M =
[[137 141 141 118 124 117 129 117 127 132]
 [126 112 126 150 129 129 143 139 130 115]
 [124 112 126 148 123 127 133 141 134 128]
 [133 120 123 133 108 150 114 133 125 112]
 [126 111 129 153 126 125 148 141 133 114]
 [130 107 131 153 132 127 150 146 128 107]
 [115 133 106 117 150 149 128 144 123 127]
 [114 128 113 128 135 143 127 125 139 122]
 [121 139 124 131 149 123 150 122 141 125]
 [126 108 131 153 119 124 145 148 133 117]
 [130 125 125 131 111 145 121 133 129 115]
 [117 136 110 117 151 142 135 134 125 131]
 [133 149 132 116 141 121 146 115 131 123]]
M[0][0]	137
M[1][5]	129
M[1][4]	129
M[6][8]	123
M[9][5]	124
M[:, 1]	[141, 112, 112, 120, 111, 107, 133, 128, 139, 108, 125, 136, 149]
M[9][3]	153
M[12][2]	132
M[12][9]	123
M[7]	[114, 128, 113, 128, 135, 143, 127, 125, 139, 122]
M[7][6]	127
M[:, 7]	[117, 139, 141, 133, 141, 146, 144, 125, 122, 148, 133, 134, 115]
M[1][8]	130
M[:, 8]	[127, 130, 134, 125, 133, 128, 123, 139, 141, 133, 129, 125, 131]
M[:, 2]	[141, 126, 126, 123, 129, 131, 106, 113, 124, 131, 125, 110, 132]
M[0][9]	132
M[:, 6]	[129, 143, 133, 114, 148, 150, 128, 127, 150, 145, 121, 135, 146]
M[8][6]	150
M[7][4]	135
M[1]	[126, 112, 126, 150, 129, 129, 143, 139, 130, 115]
M[3][1]	120
M[2][3]	148
M[11][8]	125
M[10]	[130, 125, 125, 131, 111, 145, 121, 133, 129, 115]
M[9][2]	131
M[0][3]	118
M[5][7]	146
M[4][6]	148
M[1][3]	150
M[0][8]	127
M[11][2]	110
M[:, 0]	[137, 126, 124, 133, 126, 130, 115, 114, 121, 126, 130, 117, 133]
M[10][0]	130
M[5][0]	130
M[12]	[133, 149, 132, 116, 141, 121, 146, 115, 131, 123]

data = [124 145 109 112 121 117 105 111]
data[0]	124
data[4]	121
data[6]	105
data[1]	145

W =
[[132 122 139 121 129 149 122 148 122 138 123]
 [120 139 144 139 114 133 123 135 118 122 127]
 [146 111 122 114 137 130 138 123 125 145 123]
 [136 124 138 126 135 144 119 148 123 141 125]
 [121 133 145 131 121 143 125 146 118 129 123]
 [108 125 126 106 118 136 151 120 149 110 122]
 [138 120 135 122 137 145 124 148 125 144 122]
 [138 118 136 125 136 144 124 147 125 143 124]
 [142 129 111 129 150 123 127 141 140 128 117]]
W[0][0] -> 132
W[1] -> [120, 139, 144, 139, 114, 133, 123, 135, 118, 122, 127]
W[2][2] -> 122
W[:, 0] -> [132, 120, 146, 136, 121, 108, 138, 138, 142]
W[:, 2] -> [139, 144, 122, 138, 145, 126, 135, 136, 111]
W[3] -> [136, 124, 138, 126, 135, 144, 119, 148, 123, 141, 125]
W[2][7] -> 123
W[7][7] -> 147
W[6][5] -> 145
W[6][3] -> 122
W[1][4] -> 114
W[6] -> [138, 120, 135, 122, 137, 145, 124, 148, 125, 144, 122]
W[1][0] -> 120
W[2][3] -> 114
W[5][9] -> 110
W[4][1] -> 133
W[5][8] -> 149
W[4][4] -> 121
W[5][4] -> 118
W[2][6] -> 138
W[4] -> [121, 133, 145, 131, 121, 143, 125, 146, 118, 129, 123]
W[0][8] -> 122
W[3][6] -> 119
W[1][3] -> 139
W[:, 3] -> [121, 139, 114, 126, 131, 106, 122, 125, 129]
W[5][10] -> 122
W[:, 6] -> [122, 123, 138, 119, 125, 151, 124, 124, 127]
W[:, 1] -> [122, 139, 111, 124, 133, 125, 120, 118, 129]
W[0][10] -> 123
W[4][3] -> 131
W[8][0] -> 142
W[5][0] -> 108
W[5][5] -> 136
W[0] -> [132, 122, 139, 121, 129, 149, 122, 148, 122, 138, 123]
W[2] -> [146, 111, 122, 114, 137, 130, 138, 123, 125, 145, 123]

a =
132  117  130  119  129  124  118  120  123  127  127  115  120  123  138
138  134  129  109  128  129  113  126  141  125  132  128  130  126  117
121  124  121  115  131  130  149  122  119  127  131  130  127  119  117
138  135  132  128  127  146  136  132  127  133  109  127  124  131  135
122  117  114  126  118  127  137  125  140  122  133  134  143  121  139
139  144  146  113  125  128  123  132  139  123  135  138  139  129  138
120  124  135  134  133  114  127  133  123  138  135  125  120  125  140
a[-7, 0] -> 132
a[3, -3] -> 124
a[0, 10] -> 127
a[-5, 0] -> 121
a[:, 2] -> [130, 129, 121, 132, 114, 146, 135]
a[5, 10] -> 135
a[6, -6] -> 138
a[-5] -> [121, 124, 121, 115, 131, 130, 149, 122, 119, 127, 131, 130, 127, 119, 117]
a[6, 12] -> 120
a[-4, -2] -> 131
a[-7, 3] -> 119
a[4, -7] -> 140
a[2, -7] -> 119
a[2, 7] -> 122
a[-3, -4] -> 134
a[5, 11] -> 138
a[:, -7] -> [123, 141, 119, 127, 140, 139, 123]
a[-1, -1] -> 140
a[4, -11] -> 118
a[-3, 9] -> 122
a[-6, 12] -> 130
a[-6, 1] -> 134
a[-2, 1] -> 144
a[-3, -9] -> 137
a[1] -> [138, 134, 129, 109, 128, 129, 113, 126, 141, 125, 132, 128, 130, 126, 117]
a[-3, 14] -> 139
a[-5, -5] -> 131
a[5, 5] -> 128
a[6, 4] -> 133
a[:, 11] -> [115, 128, 130, 127, 134, 138, 125]
a[2, -2] -> 119
a[-3, -3] -> 143

m =
array([140, 105, 113, 145, 133, 117, 120, 102, 146, 123, 112, 143, 101,
       119, 117, 140])
m[0] = 140
m[3] = 145
m[6] = 120
m[2] = 113
m[1] = 105
m[4] = 133
m[15] = 140
